Below are the code and all the weights of a small trained network. Each question names an input and a class and asks about switching units off, where a switched-off unit gives its printed mean instead of its output.

import numpy as np


def w(rows, s, z=0):
    codes = np.array(rows[::2]) - 128.0
    scale = np.full(codes.shape[1], s)
    scale[-1] = z or s
    return codes * scale


def f(y):
    return y / 2 * (1 + np.tanh(0.7978845608 * (y + 0.044715 * y**3)))


def log_softmax(a):
    a = a - a.max(-1, keepdims=True)
    return a - np.log(np.exp(a).sum(-1, keepdims=True))


def net(x, mask):
    res = np.array(x, float).reshape(1, 4) / 4 @ E
    y = f(res @ A[0][:, :-1].T + A[0][:, -1])
    res = res + np.where(mask, y, B[0][:, -1]) @ B[0][:, :-1]
    return log_softmax(res[-1] @ U[:, :-1].T + U[:, -1])


A, B = {}, {}
E = w([
[85,165,166,125,44,184],'x0',
[142,118,253,155,171,109],'x1',
[125,128,128,128,130,129],'x2',
[181,228,136,73,138,93],'x3',
],0.013)
A[0] = w([
[114,125,126,111,122,112,125],'neuron 0',
[119,123,55,85,92,130,105],'neuron 1',
[135,136,148,134,67,145,65],'neuron 2',
[101,140,81,88,126,162,155],'neuron 3',
[129,136,104,141,98,102,95],'neuron 4',
[101,73,148,143,90,154,87],'neuron 5',
[142,139,70,137,124,124,175],'neuron 6',
[109,45,124,127,122,142,46],'neuron 7',
[115,149,88,134,104,153,141],'neuron 8',
[143,180,145,97,111,112,36],'neuron 9',
[137,125,88,124,115,103,111],'neuron 10',
[103,102,215,128,130,87,100],'neuron 11',
[83,176,179,126,17,180,62],'neuron 12',
[162,95,83,117,235,94,35],'neuron 13',
[128,100,196,109,124,122,123],'neuron 14',
[113,126,60,154,88,111,131],'neuron 15',
[108,109,128,96,108,91,76],'neuron 16',
[143,143,208,161,167,147,132],'neuron 17',
[154,171,139,123,105,125,79],'neuron 18',
[164,110,163,130,130,122,195],'neuron 19',
[97,67,136,136,108,150,57],'neuron 20',
[136,59,139,141,119,151,63],'neuron 21',
[139,99,110,106,157,102,55],'neuron 22',
[99,79,128,137,102,104,75],'neuron 23',
[143,105,96,130,195,91,54],'neuron 24',
[120,145,54,112,89,148,142],'neuron 25',
[156,254,131,110,147,97,4],'neuron 26',
[134,125,157,123,138,142,109],'neuron 27',
[105,149,165,101,72,154,85],'neuron 28',
[121,120,245,112,150,118,162],'neuron 29',
],0.018,0.0037)
B[0] = w([
[144,111,124,123,140,129,129],'neuron 0',
[215,125,114,149,113,143,206],'neuron 1',
[89,131,107,130,122,74,167],'neuron 2',
[190,113,111,132,110,136,186],'neuron 3',
[151,135,137,144,132,132,142],'neuron 4',
[86,128,171,95,172,168,200],'neuron 5',
[179,137,131,146,107,138,177],'neuron 6',
[89,127,201,73,163,180,200],'neuron 7',
[159,138,110,130,94,140,177],'neuron 8',
[84,118,175,98,190,182,170],'neuron 9',
[149,131,119,145,111,136,156],'neuron 10',
[209,130,112,150,115,139,217],'neuron 11',
[46,104,91,172,133,2,250],'neuron 12',
[43,112,100,155,120,28,226],'neuron 13',
[161,152,93,148,108,145,190],'neuron 14',
[196,140,119,145,116,146,193],'neuron 15',
[125,150,134,117,107,121,125],'neuron 16',
[193,130,92,147,90,144,221],'neuron 17',
[82,143,139,99,152,143,159],'neuron 18',
[159,123,119,150,113,132,173],'neuron 19',
[92,168,162,71,162,170,195],'neuron 20',
[96,137,158,77,161,165,187],'neuron 21',
[101,154,112,139,133,74,158],'neuron 22',
[119,133,152,88,168,157,171],'neuron 23',
[53,118,108,143,109,63,193],'neuron 24',
[184,120,112,173,97,167,213],'neuron 25',
[74,130,213,39,188,224,218],'neuron 26',
[156,112,123,134,128,128,148],'neuron 27',
[80,121,114,129,109,47,188],'neuron 28',
[219,126,100,163,82,160,248],'neuron 29',
],0.026,0.017)
U = w([
[199,139,121,136,31,202,110],'0',
[6,102,118,122,85,31,255],'1',
[60,156,223,3,166,243,47],'2',
],0.0079,0.0014)

Each question gives the input, the list of numbers given to net, and the class t.
The units are the neurons (one row each of A and B). Each row of codes is followed by its name. A weight is (code - 128) times the scale printed after its matrix; where a second scale follows, it is the last column's (A, B and U).
mask holds one flag per neuron, in row order. A switched-off neuron (its flag False) gives its mean, the last column of its row in B, instead of its output. The means were averaged over made-up inputs and are rounded, as every weight is.
A unit's drop is (log p(t) with every unit on - log p(t) with that unit switched off) / (log p(t) with every unit on - log p(t) with every unit switched off).
most important unit: the unit with the biggest drop
k most important neurons: the k neurons with the biggest drops, biggest first
drop when u is switched off: that unit's drop, to one decimal
input [-7,-3,3,8], class 2: most important unit => neuron 26
input [-4,-4,-4,5], class 2: 3 most important neurons => (neuron 26; neuron 12; neuron 29)
input [5,4,0,6], class 2: 3 most important neurons => (neuron 26; neuron 9; neuron 13)
input [-8,-7,0,-2], class 1: 4 most important neurons => (neuron 13; neuron 24; neuron 29; neuron 22)
input [7,-6,7,2], class 1: 2 most important neurons => (neuron 12; neuron 28)
input [-7,6,3,-1], class 1: 2 most important neurons => (neuron 13; neuron 24)
input [5,5,0,7], class 2: 2 most important neurons => (neuron 26; neuron 9)
input [3,4,-6,5], class 2: 2 most important neurons => (neuron 26; neuron 9)
input [-6,-5,1,3], class 1: 3 most important neurons => (neuron 13; neuron 24; neuron 29)
input [-8,5,4,-7], class 1: 2 most important neurons => (neuron 13; neuron 24)
input [1,3,4,6], class 2: drop when neuron 26 is switched off => 0.3
input [-6,-4,-7,-1], class 1: drop when neuron 13 is switched off => 1.1
input [8,-6,-7,-5], class 1: drop when neuron 12 is switched off => 5.0
input [7,5,4,0], class 1: most important unit => neuron 12
